Below are the code and all the weights of a small trained network. Each question names an input and a class and asks about switching units off, where a switched-off unit gives its printed mean instead of its output.

import numpy as np


def w(rows, s, z=0):
    codes = np.array(rows[::2]) - 128.0
    scale = np.full(codes.shape[1], s)
    scale[-1] = z or s
    return codes * scale


def norm(h):
    return h / np.sqrt((h * h).mean(-1, keepdims=True) + 1e-5)


def f(y):
    return np.maximum(y, 0)


def log_softmax(a):
    a = a - a.max(-1, keepdims=True)
    return a - np.log(np.exp(a).sum(-1, keepdims=True))


def net(x, mask):
    res = np.array(x, float).reshape(1, 7) / 4 @ E
    u = 0
    for l in range(3):
        y = f(norm(res) @ A[l][:, :-1].T + A[l][:, -1])
        res = res + np.where(mask[u : u + 4], y, B[l][:, -1]) @ B[l][:, :-1]
        u += 4
    return log_softmax(norm(res)[-1] @ U[:, :-1].T + U[:, -1])


A, B = {}, {}
E = w([
[101,155,139,34,155,174,190,110,64,123,47],'x0',
[102,121,51,118,74,124,163,103,233,105,60],'x1',
[226,58,110,74,145,139,73,6,132,98,135],'x2',
[90,93,210,140,53,44,150,65,83,161,86],'x3',
[187,191,160,171,48,154,151,129,110,44,122],'x4',
[156,51,97,106,104,113,183,186,98,109,159],'x5',
[104,140,127,132,152,103,156,101,131,97,158],'x6',
],0.013)
A[0] = w([
[163,18,77,115,97,103,209,187,78,95,163,10],'L0N1',
[221,188,147,151,65,130,131,112,113,53,104,33],'L0N2',
[178,170,174,137,88,135,149,134,142,76,129,41],'L0N3',
[116,251,137,177,169,131,56,38,151,177,81,15],'L0N4',
],0.011,0.014)
B[0] = w([
[87,144,240,32,114,163,68,165,186,79,137,237],'L0N1',
[51,105,97,166,105,174,136,131,82,120,154,255],'L0N2',
[94,90,99,131,105,176,100,92,88,112,159,177],'L0N3',
[117,61,195,7,88,142,127,219,151,62,172,240],'L0N4',
],0.016,0.0027)
A[1] = w([
[176,191,41,46,174,193,105,153,104,77,157,126],'L1N1',
[178,118,212,147,179,147,88,138,13,156,207,9],'L1N2',
[227,35,107,76,144,158,47,2,94,44,133,43],'L1N3',
[82,126,156,62,125,145,169,74,50,125,61,56],'L1N4',
],0.0089,0.013)
B[1] = w([
[192,92,152,198,190,141,163,103,165,132,106,254],'L1N1',
[137,211,51,83,168,37,28,115,34,20,90,170],'L1N2',
[63,251,131,95,54,118,204,224,144,247,192,239],'L1N3',
[211,110,143,143,195,182,169,106,137,132,94,176],'L1N4',
],0.011,0.0069)
A[2] = w([
[113,92,30,98,33,119,160,86,249,92,52,55],'L2N1',
[57,33,80,56,227,73,69,107,149,241,129,34],'L2N2',
[138,104,99,201,63,43,13,142,184,123,233,11],'L2N3',
[107,86,211,119,32,16,135,45,71,162,73,57],'L2N4',
],0.011)
B[2] = w([
[131,159,154,105,176,61,45,121,41,122,164,244],'L2N1',
[102,128,109,177,19,187,132,98,83,46,147,254],'L2N2',
[154,68,184,78,115,113,216,77,111,147,2,223],'L2N3',
[176,125,43,168,207,185,88,173,238,136,181,253],'L2N4',
],0.016,0.0061)
U = w([
[96,89,229,18,99,170,72,186,208,65,162,153],'0',
[78,115,65,224,28,204,135,79,65,63,143,94],'1',
[216,106,54,206,223,159,115,129,235,148,152,10],'2',
[135,175,108,97,185,3,45,114,32,117,129,91],'3',
[158,82,172,104,148,125,221,55,127,173,19,253],'4',
[75,227,118,124,51,98,196,179,150,248,180,155],'5',
],0.017,0.0055)

Each question gives the input, the list of numbers given to net, and the class t.
The units are the neurons (one row each of A and B). Each row of codes is followed by its name. A weight is (code - 128) times the scale printed after its matrix; where a second scale follows, it is the last column's (A, B and U).
mask holds one flag per neuron, layer by layer. A switched-off neuron (its flag False) gives its mean, the last column of its row in B, instead of its output. The means were averaged over made-up inputs and are rounded, as every weight is.
A unit's drop is (log p(t) with every unit on - log p(t) with that unit switched off) / (log p(t) with every unit on - log p(t) with every unit switched off).
The circuit of an input: a set's keep is (log p(t) with only the set's units on - log p(t) with every unit switched off) / (log p(t) with every unit on - log p(t) with every unit switched off). Starting from all 12 units, units are removed one at a time, each time the one whose removal leaves the highest keep (on an exact tie, the one counted first), for as long as the keep stays at least 0.8.
circuit, biggest first: the units of the circuit, biggest drop first
most important unit: the unit with the biggest drop
top k neurons: the k neurons with the biggest drops, biggest first
top k neurons in layer l: the k neurons of layer l with the biggest drops, biggest first
drop of u: that unit's drop, to one decimal
input [3,-7,-4,6,6,-5,-1], class 3: circuit, biggest first -> L1N2
input [8,-2,-7,-8,-8,7,-6], class 1: top 3 neurons -> L2N2, L1N3, L2N4
input [3,-5,-6,1,-3,8,7], class 0: top 2 neurons -> L0N1, L1N3
input [7,-3,-8,4,-8,-7,-5], class 1: top 2 neurons in layer 2 -> L2N2, L2N3
input [-8,7,-7,8,3,-6,8], class 2: top 2 neurons in layer 2 -> L2N4, L2N2
input [8,-5,5,6,6,-8,-8], class 0: top 2 neurons -> L0N4, L2N3
input [6,1,4,7,8,7,2], class 1: top 2 neurons -> L0N2, L0N4
input [-6,-5,3,-4,8,-8,-7], class 0: top 2 neurons -> L0N4, L2N2
input [5,7,-1,6,1,-1,-6], class 3: top 2 neurons -> L2N1, L1N1
input [7,7,0,1,-4,-4,-3], class 3: top 2 neurons -> L2N1, L2N3
input [7,-8,-5,-7,-4,2,-2], class 3: top 2 neurons -> L2N4, L1N2
input [-5,4,7,-7,7,-4,8], class 1: top 2 neurons in layer 1 -> L1N4, L1N3
input [7,2,-6,-1,8,-2,-8], class 1: top 3 neurons -> L1N3, L2N3, L0N2
input [-8,0,2,6,-2,-2,6], class 4: circuit, biggest first -> L2N3
input [-6,1,8,7,-1,1,-3], class 5: top 2 neurons -> L1N3, L1N1
input [3,1,-1,-5,-5,-2,4], class 1: top 2 neurons -> L2N2, L2N4
input [1,5,8,3,-5,7,4], class 5: top 2 neurons -> L1N3, L0N4
input [6,0,-4,6,-3,-1,-4], class 2: top 2 neurons in layer 2 -> L2N4, L2N3
input [-1,8,-1,-7,6,5,2], class 3: top 4 neurons -> L2N1, L2N4, L2N2, L1N4
input [-4,8,-3,5,6,7,5], class 3: most important unit -> L2N1
input [-6,0,-6,-4,-2,3,2], class 4: top 2 neurons -> L2N3, L1N3
input [7,-7,2,-8,2,5,-1], class 2: top 2 neurons -> L1N1, L2N3
input [-2,7,3,3,5,7,-3], class 0: top 2 neurons in layer 1 -> L1N2, L1N1
input [7,2,1,-3,3,5,-2], class 4: top 2 neurons in layer 1 -> L1N1, L1N4
input [2,-1,8,-7,-5,-5,1], class 5: drop of L0N1 -> 0.0
input [-6,1,-4,-2,2,-3,3], class 4: drop of L2N3 -> 0.7
input [-5,-6,4,0,-7,-3,-3], class 1: most important unit -> L2N2
input [2,0,-1,3,-5,-3,6], class 1: drop of L2N2 -> 1.1
input [3,-3,7,4,5,-3,6], class 5: drop of L1N3 -> 1.1
input [2,8,3,-6,-1,2,-7], class 3: top 2 neurons in layer 2 -> L2N1, L2N4
